Moves between points:
^: Vuv->Pim, Suv->Gil, Moz->Lag, Tik->Moz, Lag->Lif, Lif->Dom, Tib->Saf, Pud->Kat, Fiz->Dev, Kuv->Pur, Guf->Sov, Sov->Kuz, Bam->Lus, Zuf->Miz, Gir->Fiz, Gud->Lig, Bel->Pid, Kuz->Vur, Dev->Suv, Dum->Rar, Pid->Tem, Zom->Nur, Pob->Fid, Dom->Mem, Gil->Kis, Fav->Vuv, Lus->Pas, Pim->Tos, Kis->Lol, Ful->Dak, Nur->Tib, Pas->Ful, Dor->Bam, Vur->Dor, Fid->Gul, Sut->Fav, Saf->Zib, Nos->Led, Dup->Val, Lol->Nos, Zor->Zuf, Dak->Dum, Zib->Ruk, Mem->Das, Gom->Bel, Kat->Guf, Miz->Fup, Rar->Tik, Gep->Lam, Ruk->Gir, Gul->Pud, Lam->Zor, Lig->Pob, Das->Bil, Val->Zom, Led->Kuv, Fup->Dup, Tem->Gud, Pur->Mam, Tos->Gep, Bil->Gom, Mam->Sut
+: Vuv->Dum, Suv->Kat, Moz->Nos, Tik->Lol, Lag->Led, Lif->Kuv, Tib->Tem, Pud->Dup, Fiz->Gul, Kuv->Bam, Guf->Zom, Sov->Nur, Bam->Ruk, Zuf->Dom, Gir->Fid, Gud->Lam, Bel->Pim, Kuz->Tib, Dev->Pud, Dum->Gil, Pid->Tos, Zom->Bel, Pob->Zuf, Dom->Pur, Gil->Guf, Fav->Dak, Lus->Gir, Pim->Rar, Kis->Sov, Ful->Dev, Nur->Pid, Pas->Fiz, Dor->Zib, Vur->Saf, Fid->Miz, Sut->Ful, Saf->Gud, Nos->Vur, Dup->Bil, Lol->Kuz, Zor->Lif, Dak->Suv, Zib->Lig, Mem->Mam, Gom->Vuv, Kat->Val, Miz->Mem, Rar->Kis, Gep->Moz, Ruk->Pob, Gul->Fup, Lam->Lag, Lig->Zor, Das->Sut, Val->Gom, Led->Dor, Fup->Das, Tem->Gep, Pur->Lus, Tos->Tik, Bil->Fav, Mam->Pas
@: Vuv->Zom, Suv->Vuv, Moz->Gud, Tik->Tem, Lag->Lig, Lif->Pob, Tib->Nos, Pud->Dak, Fiz->Sut, Kuv->Zuf, Guf->Rar, Sov->Tik, Bam->Dom, Zuf->Gir, Gir->Mam, Gud->Dor, Bel->Sov, Kuz->Moz, Dev->Fav, Dum->Bel, Pid->Kuz, Zom->Kis, Pob->Lus, Dom->Fid, Gil->Pim, Fav->Val, Lus->Mem, Pim->Nur, Kis->Tos, Ful->Bil, Nur->Lol, Pas->Das, Dor->Lif, Vur->Lag, Fid->Pas, Sut->Dup, Saf->Led, Nos->Lam, Dup->Suv, Lol->Gep, Zor->Ruk, Dak->Gom, Zib->Kuv, Mem->Gul, Gom->Guf, Kat->Dum, Miz->Fiz, Rar->Pid, Gep->Saf, Ruk->Pur, Gul->Ful, Lam->Zib, Lig->Bam, Das->Pud, Val->Gil, Led->Zor, Fup->Dev, Tem->Vur, Pur->Miz, Tos->Tib, Bil->Kat, Mam->Fup
%: Vuv->Rar, Suv->Guf, Moz->Led, Tik->Nos, Lag->Kuv, Lif->Pur, Tib->Gud, Pud->Val, Fiz->Pud, Kuv->Lus, Guf->Nur, Sov->Tib, Bam->Gir, Zuf->Mem, Gir->Gul, Gud->Zor, Bel->Tos, Kuz->Saf, Dev->Kat, Dum->Kis, Pid->Gep, Zom->Pid, Pob->Miz, Dom->Mam, Gil->Sov, Fav->Dum, Lus->Fiz, Pim->Tik, Kis->Kuz, Ful->Suv, Nur->Tem, Pas->Dev, Dor->Ruk, Vur->Zib, Fid->Fup, Sut->Dak, Saf->Lig, Nos->Dor, Dup->Gom, Lol->Vur, Zor->Dom, Dak->Gil, Zib->Pob, Mem->Sut, Gom->Pim, Kat->Zom, Miz->Das, Rar->Lol, Gep->Lag, Ruk->Fid, Gul->Dup, Lam->Lif, Lig->Zuf, Das->Fav, Val->Bel, Led->Bam, Fup->Bil, Tem->Lam, Pur->Pas, Tos->Moz, Bil->Vuv, Mam->Ful

The rows follow the links: the fewer symbols apart two points are, the more alike their rows tend to be.

Each row is also shifted at random along 3 hidden directions that mean nothing.

Known rows, each with its point:
367,15,48,-62,-6,-83,58,81,-72,9,75,-1,0,-70,29,-114,-59,-29,-20,88,-64,-57,63,-46,226,250,83,-52,-66,128,-41,-108,-113,-62,65,26,-103,-152,-52,10,-23: Tik
76,-106,24,57,-25,-69,-32,55,53,136,18,65,-45,17,-104,-140,-67,1,28,-9,16,-69,-83,-67,1,104,-52,8,-37,-71,6,-74,27,-33,-38,-7,-103,89,43,34,-38: Pid
271,86,-103,-85,31,-66,81,70,4,-29,-7,63,99,2,-6,49,-18,-46,-8,19,-4,-71,-11,-115,70,98,56,33,32,43,33,44,-51,9,-7,64,9,41,-23,-78,-42: Bam
0,-49,93,-64,-73,23,17,-19,-49,-2,-21,13,18,2,-62,-16,-27,-69,-3,61,-115,-4,-89,15,107,144,36,-11,-7,-20,-165,-7,-14,-10,-71,-24,-67,-39,38,10,-45: Fav
24,-5,-14,60,60,-23,78,72,27,143,-8,50,-84,-2,-94,-105,-15,-9,7,-48,31,-3,-126,-72,-83,88,3,17,15,-70,101,-62,18,-52,-41,37,-27,55,57,37,1: Kuz
157,-81,83,127,-11,33,5,-45,12,47,49,-21,-87,-66,-115,19,63,63,-32,-40,-39,181,-149,-4,-79,-191,-15,-8,38,-66,-45,-3,147,-35,-139,-71,69,41,74,71,42: Suv
-17,26,-54,14,22,-108,-48,30,75,-16,25,79,56,11,-29,-1,-67,33,70,-44,98,-67,0,-108,12,91,15,1,25,-12,78,-35,45,17,-20,23,-66,133,6,-63,-20: Lig
-253,11,-21,-9,-5,-30,-69,2,39,-10,67,35,55,-1,79,3,-40,82,47,-22,95,-56,109,54,-19,-64,-59,19,-11,62,34,-69,2,-38,28,-29,-43,28,-46,47,3: Lag
17,-93,37,82,-2,-71,-4,63,53,128,49,32,-63,-14,-121,-116,-32,53,-5,-42,28,11,-84,-94,-56,20,-36,1,-43,-58,25,-86,40,-54,-50,-15,-59,107,60,69,-3: Tos
-293,77,-69,-58,37,47,71,27,-50,60,-30,-22,-24,22,127,-17,-23,-41,-20,19,34,-68,86,84,-27,63,4,21,-8,79,56,-38,-117,-98,83,68,-18,-116,-77,76,12: Nos
-472,93,64,-3,15,23,-70,-87,-20,-141,-14,-28,25,-31,52,52,28,6,55,-9,45,37,65,7,45,8,60,-58,32,23,19,29,47,67,23,11,-4,-33,10,-118,47: Pas
-71,131,-49,-174,-10,-24,116,50,-99,-87,2,-66,111,-45,137,132,43,-1,-87,96,-73,6,149,-25,142,-11,90,25,3,226,-127,57,-142,-35,60,64,64,-172,-120,22,-2: Zuf
190,13,-1,56,18,21,-88,-93,28,-75,8,48,12,-25,-20,96,-6,35,84,-43,58,78,-76,41,-41,-71,9,-17,91,-64,68,21,169,46,-109,-52,25,80,57,-71,13: Mam
58,27,-54,-74,9,36,22,-16,1,-5,-24,77,84,0,-13,132,-43,-31,38,19,-31,-11,-98,74,-44,11,-12,69,85,-24,-38,38,71,-41,-135,-35,-4,46,2,11,-54: Lus
2,45,-62,-79,12,18,76,28,-2,11,-18,18,70,6,14,147,30,-4,-34,18,-23,25,-23,-9,-46,-100,15,55,60,47,-38,70,9,-47,-87,4,62,20,-12,57,-7: Dom
94,-17,27,91,19,85,2,-74,-36,10,-49,-49,-104,37,12,-91,33,-33,-16,-18,-5,25,-12,75,-61,-12,-13,-35,-5,-65,70,-9,-5,37,73,16,35,-55,24,-31,39: Gil
18,-26,-39,44,4,-59,-86,16,90,2,66,73,36,-11,9,27,-47,115,52,-48,125,-24,51,2,-61,-115,-63,35,22,21,82,-51,71,-24,-26,-34,-34,96,-13,24,-13: Led
96,21,14,11,-22,-12,-30,-51,2,-122,-27,-46,8,24,9,36,64,-7,-37,-1,-32,19,64,-55,43,-69,16,-31,-11,-33,-23,107,-24,126,53,6,88,4,-3,-116,28: Das
80,46,12,-67,0,37,-29,-41,-25,-76,42,47,77,-54,60,139,-9,23,48,40,-6,38,-25,104,19,-35,28,13,71,55,-48,3,82,-36,-68,-43,6,-32,-23,-16,-7: Fid
42,-40,50,178,49,92,0,-56,3,25,-8,-89,-156,-34,-39,-36,145,74,-60,-72,24,171,-14,38,-153,-265,-20,-51,14,-76,97,17,59,20,10,-30,138,-11,52,39,90: Dum
183,-53,73,-53,-91,-22,26,9,-49,-49,26,-65,28,-19,-18,43,59,6,-100,68,-135,80,37,-15,110,-100,30,-10,-44,67,-194,64,-54,38,-18,-38,36,-69,-9,36,9: Dup

Start here and follow the symbols in turn, left to right. Where do you end up?
Answers are names.
155,-21,-90,31,52,25,39,36,54,91,34,15,-28,1,51,26,47,77,-29,-59,59,42,18,97,-179,-248,-80,47,29,5,106,-22,23,-78,-10,-14,89,20,-17,121,34
@ ^ ^ @ +: Miz
4,42,101,64,11,62,34,-53,-106,-63,39,-132,-119,-96,69,-15,117,31,-55,16,-33,156,97,65,60,-97,73,-88,-28,67,5,-21,-46,1,100,9,84,-206,-26,2,89
^ @ @ ^: Nos
-132,1,-48,65,93,1,90,63,22,159,-49,37,-91,8,-99,-90,-19,-26,12,-45,45,-33,-121,-80,-120,79,-13,23,21,-82,128,-53,19,-61,-40,55,-23,62,54,57,6
@ @ %: Lif
-157,80,46,-16,8,20,-50,-70,-56,-134,32,-6,47,-77,81,117,25,55,49,33,19,69,62,75,86,-48,66,-46,39,83,-27,4,59,9,3,-11,24,-93,-16,-54,25
+ @ @: Dev
-214,64,-62,2,72,20,109,53,-35,96,-39,-24,-64,0,45,-42,16,-20,-41,4,28,-33,20,-4,-69,35,11,10,-3,43,83,-30,-66,-73,56,59,16,-78,-40,73,14
^ @ @ %: Lus
-241,-76,94,106,-25,14,-8,-27,25,52,2,-29,-79,-41,-150,13,68,66,-49,-42,-52,156,-137,-26,-99,-188,-17,8,20,-67,-80,13,129,-12,-145,-57,51,61,99,74,29
@ + @ +: Bel
-82,29,-60,4,43,-95,-33,43,82,21,-13,77,53,34,-59,-4,-68,13,63,-65,110,-92,-61,-124,-27,115,-7,22,26,-63,115,-3,68,43,-44,44,-67,171,35,-86,-17
% ^ % + +: Dev
-91,-18,-74,-26,14,33,-37,1,45,67,-8,85,52,66,52,-2,-83,-16,71,-28,71,-121,7,118,-98,36,-92,63,24,-32,71,-50,11,-60,-5,-5,-55,52,-31,56,-42
% % + + ^: Pas
209,-31,7,-86,-85,5,-21,-27,-35,-84,-68,-12,78,79,-17,21,-18,-126,-17,61,-101,-96,6,-19,113,154,6,-6,-43,-56,-113,110,-63,112,21,40,-13,5,3,-103,-53
% + +: Val
160,71,-87,-55,17,-45,109,78,-16,-23,-5,-31,50,-24,35,114,58,42,-82,15,-23,63,38,-91,-9,-159,36,39,43,113,-20,84,-59,-10,-13,33,120,-9,-35,41,12
+ + %: Mam
-28,46,-30,-22,-1,-95,-65,42,51,-39,59,58,70,-15,39,0,-78,45,74,-19,94,-74,72,-44,81,88,12,5,13,34,65,-53,9,10,22,13,-88,67,-18,-36,-25
^ ^ ^ + +: Fup
-94,36,-75,-89,8,38,52,1,-9,19,-38,55,77,20,5,125,-14,-34,-6,20,-16,-4,-69,23,-54,-38,-15,74,55,4,-40,62,47,-37,-105,-17,19,37,0,28,-28
+ % % +: Dup
-517,48,37,116,5,-7,-65,-37,39,-110,-12,-149,-55,-33,-1,86,172,133,-79,-80,33,198,123,-106,-84,-378,1,-69,-4,6,12,104,23,135,55,0,184,23,18,-36,116
+ % @: Val
202,47,-49,19,80,-4,129,71,-36,85,8,-22,-58,-42,29,-52,35,28,-49,-5,13,28,-7,-37,-49,-26,11,12,11,51,91,-49,-63,-82,26,54,29,-62,-27,67,26
^ + @ @ ^: Pur
-141,-54,13,-54,-73,1,-15,-23,13,-23,-90,-8,36,89,-86,-4,-22,-91,-18,25,-77,-68,-61,-53,7,63,-38,1,-25,-92,-108,95,-32,88,-6,5,-2,75,32,-66,-43
^ ^ ^ % ^: Vur
-32,19,-31,-21,8,-70,-87,21,63,-14,54,74,66,3,25,-3,-100,44,90,-23,102,-90,39,-9,33,90,-37,40,2,-7,76,-64,35,-15,-6,-8,-105,81,-24,-31,-33
^ + @ %: Pas
